Below are the code and all the weights of a small trained network. Each question names an input and a class and asks about switching units off, where a switched-off unit gives its printed mean instead of its output.

import numpy as np


def w(rows, s, z=0):
    codes = np.array(rows[::2]) - 128.0
    scale = np.full(codes.shape[1], s)
    scale[-1] = z or s
    return codes * scale


def norm(h):
    return h / np.sqrt((h * h).mean(-1, keepdims=True) + 1e-5)


def f(y):
    return np.maximum(y, 0)


def log_softmax(a):
    a = a - a.max(-1, keepdims=True)
    return a - np.log(np.exp(a).sum(-1, keepdims=True))


def net(x, mask):
    res = np.array(x, float).reshape(1, 7) / 4 @ E
    u = 0
    for l in range(2):
        y = f(norm(res) @ A[l][:, :-1].T + A[l][:, -1])
        res = res + np.where(mask[u : u + 8], y, B[l][:, -1]) @ B[l][:, :-1]
        u += 8
    return log_softmax(norm(res)[-1] @ U[:, :-1].T + U[:, -1])


A, B = {}, {}
E = w([
[166,109,153,124,137,75,177],'x0',
[116,71,92,154,139,204,187],'x1',
[152,163,221,98,46,189,181],'x2',
[60,3,176,60,122,128,79],'x3',
[178,87,59,141,6,108,107],'x4',
[128,128,131,131,127,133,128],'x5',
[125,128,124,130,129,127,127],'x6',
],0.0038)
A[0] = w([
[143,92,80,253,122,201,245,5],'L0N1',
[174,117,73,212,169,124,68,74],'L0N2',
[151,191,148,120,109,47,74,52],'L0N3',
[133,39,119,144,185,100,60,128],'L0N4',
[65,236,72,86,109,161,55,212],'L0N5',
[188,241,87,122,118,103,165,30],'L0N6',
[158,107,137,91,44,130,161,86],'L0N7',
[53,152,105,126,96,221,63,197],'L0N8',
],0.0058,0.0022)
B[0] = w([
[124,8,173,135,151,136,105,246],'L0N1',
[84,186,85,79,135,37,152,209],'L0N2',
[189,14,185,121,178,123,104,200],'L0N3',
[70,235,104,134,93,91,195,227],'L0N4',
[159,105,167,158,142,78,166,252],'L0N5',
[70,137,142,255,116,159,132,245],'L0N6',
[115,212,61,63,203,65,144,207],'L0N7',
[190,78,149,95,153,63,218,235],'L0N8',
],0.0057,0.0035)
A[1] = w([
[88,181,146,103,237,185,138,124],'L1N1',
[30,91,175,2,86,101,94,57],'L1N2',
[104,156,175,91,184,149,113,2],'L1N3',
[171,173,218,72,37,210,179,136],'L1N4',
[168,103,56,130,29,112,109,53],'L1N5',
[165,177,202,143,128,87,6,88],'L1N6',
[158,134,179,134,151,5,197,144],'L1N7',
[32,113,140,106,78,161,81,83],'L1N8',
],0.0075,0.0025)
B[1] = w([
[208,114,143,102,34,84,19,166],'L1N1',
[154,154,118,253,159,145,149,182],'L1N2',
[220,171,48,109,108,192,108,142],'L1N3',
[67,139,36,105,159,39,107,175],'L1N4',
[193,190,238,81,179,181,14,150],'L1N5',
[45,35,114,123,123,115,89,155],'L1N6',
[120,119,130,83,90,229,196,254],'L1N7',
[110,217,138,184,97,146,126,136],'L1N8',
],0.0075,0.0099)
U = w([
[134,172,117,250,127,120,138,107],'0',
[202,157,130,72,114,129,48,111],'1',
[126,123,108,117,102,129,158,251],'2',
[128,121,110,119,105,129,153,237],'3',
[67,157,57,88,144,44,130,74],'4',
[138,113,129,99,115,144,176,25],'5',
[81,31,140,124,137,113,99,63],'6',
],0.012,0.003)

Each question gives the input, the list of numbers given to net, and the class t.
The units are the neurons (one row each of A and B). Each row of codes is followed by its name. A weight is (code - 128) times the scale printed after its matrix; where a second scale follows, it is the last column's (A, B and U).
mask holds one flag per neuron, layer by layer. A switched-off neuron (its flag False) gives its mean, the last column of its row in B, instead of its output. The means were averaged over made-up inputs and are rounded, as every weight is.
A unit's drop is (log p(t) with every unit on - log p(t) with that unit switched off) / (log p(t) with every unit on - log p(t) with every unit switched off).
The circuit of an input: a set's keep is (log p(t) with only the set's units on - log p(t) with every unit switched off) / (log p(t) with every unit on - log p(t) with every unit switched off). Starting from the 12 units with the biggest drops (on a tie, the unit counted first), units are removed one at a time, each time the one whose removal leaves the highest keep (on an exact tie, the one counted first), for as long as the keep stays at least 0.8.
circuit, biggest first: the units of the circuit, biggest drop first
most important unit: the unit with the biggest drop
top k neurons: the k neurons with the biggest drops, biggest first
top k neurons in layer l: the k neurons of layer l with the biggest drops, biggest first
input [-4,-8,-4,-3,7,-5,-4], class 6: circuit, biggest first -> L1N6; L0N3
input [-6,6,6,4,-5,5,5], class 4: top 3 neurons in layer 1 -> L1N4; L1N7; L1N5
input [-5,5,8,8,-3,0,5], class 0: top 2 neurons -> L1N2; L1N7
input [-5,-3,-5,-3,-5,-6,-3], class 3: top neuron -> L0N5
input [-1,-7,8,-7,-1,5,-2], class 4: top 2 neurons -> L1N4; L1N2
input [-6,-7,0,1,3,-5,1], class 6: top 2 neurons -> L0N3; L1N6
input [-5,4,-6,-4,-7,4,6], class 1: top 2 neurons -> L1N1; L1N4
input [7,7,5,7,-5,0,-3], class 0: top 4 neurons in layer 1 -> L1N2; L1N7; L1N8; L1N6
input [-1,5,-6,3,4,1,-5], class 4: top 4 neurons in layer 0 -> L0N4; L0N5; L0N3; L0N2
input [0,-5,7,1,-7,-7,6], class 1: top 3 neurons -> L1N1; L1N3; L0N4
input [0,-4,8,7,5,2,3], class 4: top 3 neurons -> L1N4; L0N1; L0N6
input [1,3,-2,-7,-8,4,4], class 1: top 2 neurons in layer 1 -> L1N1; L1N2
input [3,0,0,6,-7,5,2], class 1: circuit, biggest first -> L1N1; L1N3
input [-3,-5,-1,-7,8,-4,-7], class 1: top 2 neurons -> L1N5; L1N2
input [-7,8,-5,-6,2,7,2], class 6: top 3 neurons in layer 0 -> L0N1; L0N4; L0N7
input [7,4,-7,-2,-8,-8,-1], class 1: top 4 neurons -> L1N1; L0N8; L0N5; L1N4
input [7,-3,-6,0,-3,0,6], class 5: top 2 neurons -> L1N7; L1N4
input [-7,-2,-5,-6,-2,-4,-4], class 5: circuit, biggest first -> L0N5; L1N7; L1N2
input [-6,1,-5,8,-6,5,7], class 0: top 2 neurons -> L1N2; L0N4
input [-4,7,4,1,-6,2,-3], class 6: most important unit -> L0N8
input [-8,5,-5,5,-5,2,2], class 5: top 2 neurons -> L0N8; L1N4
input [-7,-4,-3,-3,-8,3,2], class 1: circuit, biggest first -> L1N1
input [-5,-5,-5,1,-2,6,8], class 2: top 2 neurons in layer 1 -> L1N7; L1N4
